Here is a tiny trained network, its code and every weight. The questions are about switching its units off for an input and a target symbol, where a switched-off unit gives its printed mean instead of its output.

import numpy as np


def w(rows, s, z=0):
    codes = np.array(rows[::2]) - 128.0
    scale = np.full(codes.shape[1], s)
    scale[-1] = z or s
    return codes * scale


def norm(h):
    return h / np.sqrt((h * h).mean(-1, keepdims=True) + 1e-5)


def f(y):
    return y / 2 * (1 + np.tanh(0.7978845608 * (y + 0.044715 * y**3)))


def softmax(a):
    e = np.exp(a - a.max(-1, keepdims=True))
    return e / e.sum(-1, keepdims=True)


def log_softmax(a):
    a = a - a.max(-1, keepdims=True)
    return a - np.log(np.exp(a).sum(-1, keepdims=True))


def net(x, mask):
    ids = ['ΓΞΨβδεζλμσφ'.index(c) for c in x.split()]
    T = len(ids)
    res = E[ids] + P[:T]
    q, k, v = (norm(res) @ M[0].T for M in (Q, K, V))
    z = softmax(np.where(np.tri(T) > 0, q @ k.T / 2**0.5, -1e9)) @ v
    res = res + np.where(mask[0], z, O[0][:, -1]) @ O[0][:, :-1]
    y = f(norm(res) @ A[0][:, :-1].T + A[0][:, -1])
    res = res + np.where(mask[1:9], y, B[0][:, -1]) @ B[0][:, :-1]
    return log_softmax(norm(res)[-1] @ U[:, :-1].T + U[:, -1])


Q, K, V, O, A, B = {}, {}, {}, {}, {}, {}
E = w([
[113,135,140,146,96,94,188],'Γ',
[199,86,112,172,72,117,113],'Ξ',
[159,129,75,140,254,140,63],'Ψ',
[73,209,141,129,157,96,132],'β',
[144,147,165,83,140,99,91],'δ',
[106,71,83,133,138,72,108],'ε',
[102,149,152,166,93,143,100],'ζ',
[69,115,169,140,143,121,133],'λ',
[137,128,133,124,135,47,97],'μ',
[109,108,119,193,95,89,111],'σ',
[158,56,127,96,97,93,110],'φ',
],0.007)
P = w([
[139,108,113,156,206,119,155],'0',
[140,131,154,145,131,74,91],'1',
[138,136,150,140,129,71,73],'2',
[139,136,147,134,121,48,42],'3',
[157,148,164,147,133,52,57],'4',
[129,140,177,135,106,16,7],'5',
[155,151,180,118,123,20,2],'6',
],0.003)
Q[0] = w([
[134,124,115,114,145,160,132],'head 1',
[128,144,155,167,128,1,46],'head 1',
],0.054)
K[0] = w([
[129,125,153,103,113,131,71],'head 1',
[194,134,98,151,254,211,143],'head 1',
],0.03)
V[0] = w([
[75,145,123,251,114,148,127],'head 1',
[207,31,110,186,82,116,125],'head 1',
],0.018)
O[0] = w([
[142,255,55,39,48,111,49,255],'head 1',
[180,235,56,225,179,234,152,155],'head 1',
],0.0058,0.008)
A[0] = w([
[144,179,91,87,50,127,116,28],'neuron 1',
[43,173,174,200,150,68,56,123],'neuron 2',
[2,36,145,88,114,133,184,44],'neuron 3',
[86,51,175,28,74,110,134,38],'neuron 4',
[135,92,177,205,138,163,83,253],'neuron 5',
[136,149,191,145,18,41,110,202],'neuron 6',
[141,78,53,178,104,37,157,24],'neuron 7',
[166,187,106,137,120,195,103,213],'neuron 8',
],0.014,0.0026)
B[0] = w([
[216,99,162,192,166,136,119,213],'neuron 1',
[204,47,99,135,179,76,147,214],'neuron 2',
[78,112,115,204,10,199,114,182],'neuron 3',
[255,132,80,76,170,145,143,208],'neuron 4',
[107,140,127,79,152,140,30,217],'neuron 5',
[2,183,185,140,139,170,164,253],'neuron 6',
[167,147,93,109,97,48,143,150],'neuron 7',
[68,71,137,90,100,72,167,204],'neuron 8',
],0.018,0.012)
U = w([
[142,64,195,208,147,76,195,57],'Γ',
[71,181,50,172,116,164,188,147],'Ξ',
[143,116,116,105,155,90,171,72],'Ψ',
[150,134,117,2,66,178,167,74],'β',
[155,55,131,171,68,196,95,212],'δ',
[44,73,87,76,93,48,150,58],'ε',
[94,205,186,118,93,112,71,254],'ζ',
[224,173,174,126,194,178,177,115],'λ',
[165,121,84,72,165,108,18,94],'μ',
[215,159,58,172,84,68,138,214],'σ',
[66,137,128,198,210,200,93,47],'φ',
],0.0089,0.0025)

Each question gives the input, a string of symbols that net reads in full, and the target symbol t.
The units are the heads (2 rows each of Q, K, V and O) and the neurons (one row each of A and B). Each row of codes is followed by its name. A weight is (code - 128) times the scale printed after its matrix; where a second scale follows, it is the last column's (O, A, B and U).
mask holds one flag per unit, heads first, then neurons. A switched-off unit (its flag False) gives its mean, the last column of its rows in O or B, instead of its output. The means were averaged over made-up inputs and are rounded, as every weight is.
A unit's drop is (log p(t) with every unit on - log p(t) with that unit switched off) / (log p(t) with every unit on - log p(t) with every unit switched off).
The circuit of an input: a set's keep is (log p(t) with only the set's units on - log p(t) with every unit switched off) / (log p(t) with every unit on - log p(t) with every unit switched off). Starting from all 9 units, units are removed one at a time, each time the one whose removal leaves the highest keep (on an exact tie, the one counted first), for as long as the keep stays at least 0.8.
circuit, biggest first: the units of the circuit, biggest drop first
most important unit: the unit with the biggest drop
top k neurons: the k neurons with the biggest drops, biggest first
drop when u is switched off: that unit's drop, to one decimal
input φ δ σ ζ ε μ, target φ: circuit, biggest first => [head 1; neuron 5]
input ε ζ ζ Γ Γ ε δ, target ε: top neuron => [neuron 8]
input β δ φ, target β: circuit, biggest first => [head 1; neuron 4; neuron 6; neuron 3]
input σ λ ζ ζ σ, target σ: circuit, biggest first => [head 1; neuron 1; neuron 8]
input β μ Ψ β Ψ Ψ ζ, target φ: circuit, biggest first => [neuron 6; head 1; neuron 8]
input Ξ ε Γ σ, target Ξ: circuit, biggest first => [head 1; neuron 8]
input δ Ξ Ψ ζ ζ δ δ, target λ: circuit, biggest first => [head 1; neuron 4]
input σ ζ ζ β, target σ: circuit, biggest first => [head 1; neuron 6]
input δ Γ ζ μ, target δ: circuit, biggest first => [head 1; neuron 3]
input σ δ δ δ μ ε, target σ: top 4 neurons => [neuron 6; neuron 1; neuron 5; neuron 8]
input λ σ σ, target λ: circuit, biggest first => [head 1; neuron 4; neuron 6; neuron 1]
input ζ δ φ, target ζ: top 3 neurons => [neuron 2; neuron 4; neuron 1]
input σ σ Ξ δ δ φ φ, target σ: top 3 neurons => [neuron 6; neuron 1; neuron 5]
input λ δ σ Γ ζ β δ, target λ: most important unit => head 1
input λ ζ δ λ δ σ, target λ: top 2 neurons => [neuron 4; neuron 6]
input σ δ δ, target σ: top 4 neurons => [neuron 6; neuron 1; neuron 5; neuron 8]
input λ Ψ Γ, target Ξ: top 2 neurons => [neuron 6; neuron 3]
input σ δ β μ, target σ: top 3 neurons => [neuron 6; neuron 1; neuron 5]
input ζ δ β, target ζ: top 3 neurons => [neuron 4; neuron 1; neuron 2]
input ζ ε λ ε, target ζ: top 3 neurons => [neuron 4; neuron 2; neuron 1]
input δ μ ζ Ψ ζ λ β, target Γ: most important unit => neuron 2
input φ λ δ ε ζ ζ ζ, target φ: top 3 neurons => [neuron 4; neuron 2; neuron 5]
input δ σ δ β, target δ: drop when neuron 3 is switched off => 0.5
input λ Ψ ζ δ Ξ, target ζ: drop when head 1 is switched off => 0.5
input Γ Γ β Ψ λ, target δ: drop when neuron 6 is switched off => 0.0
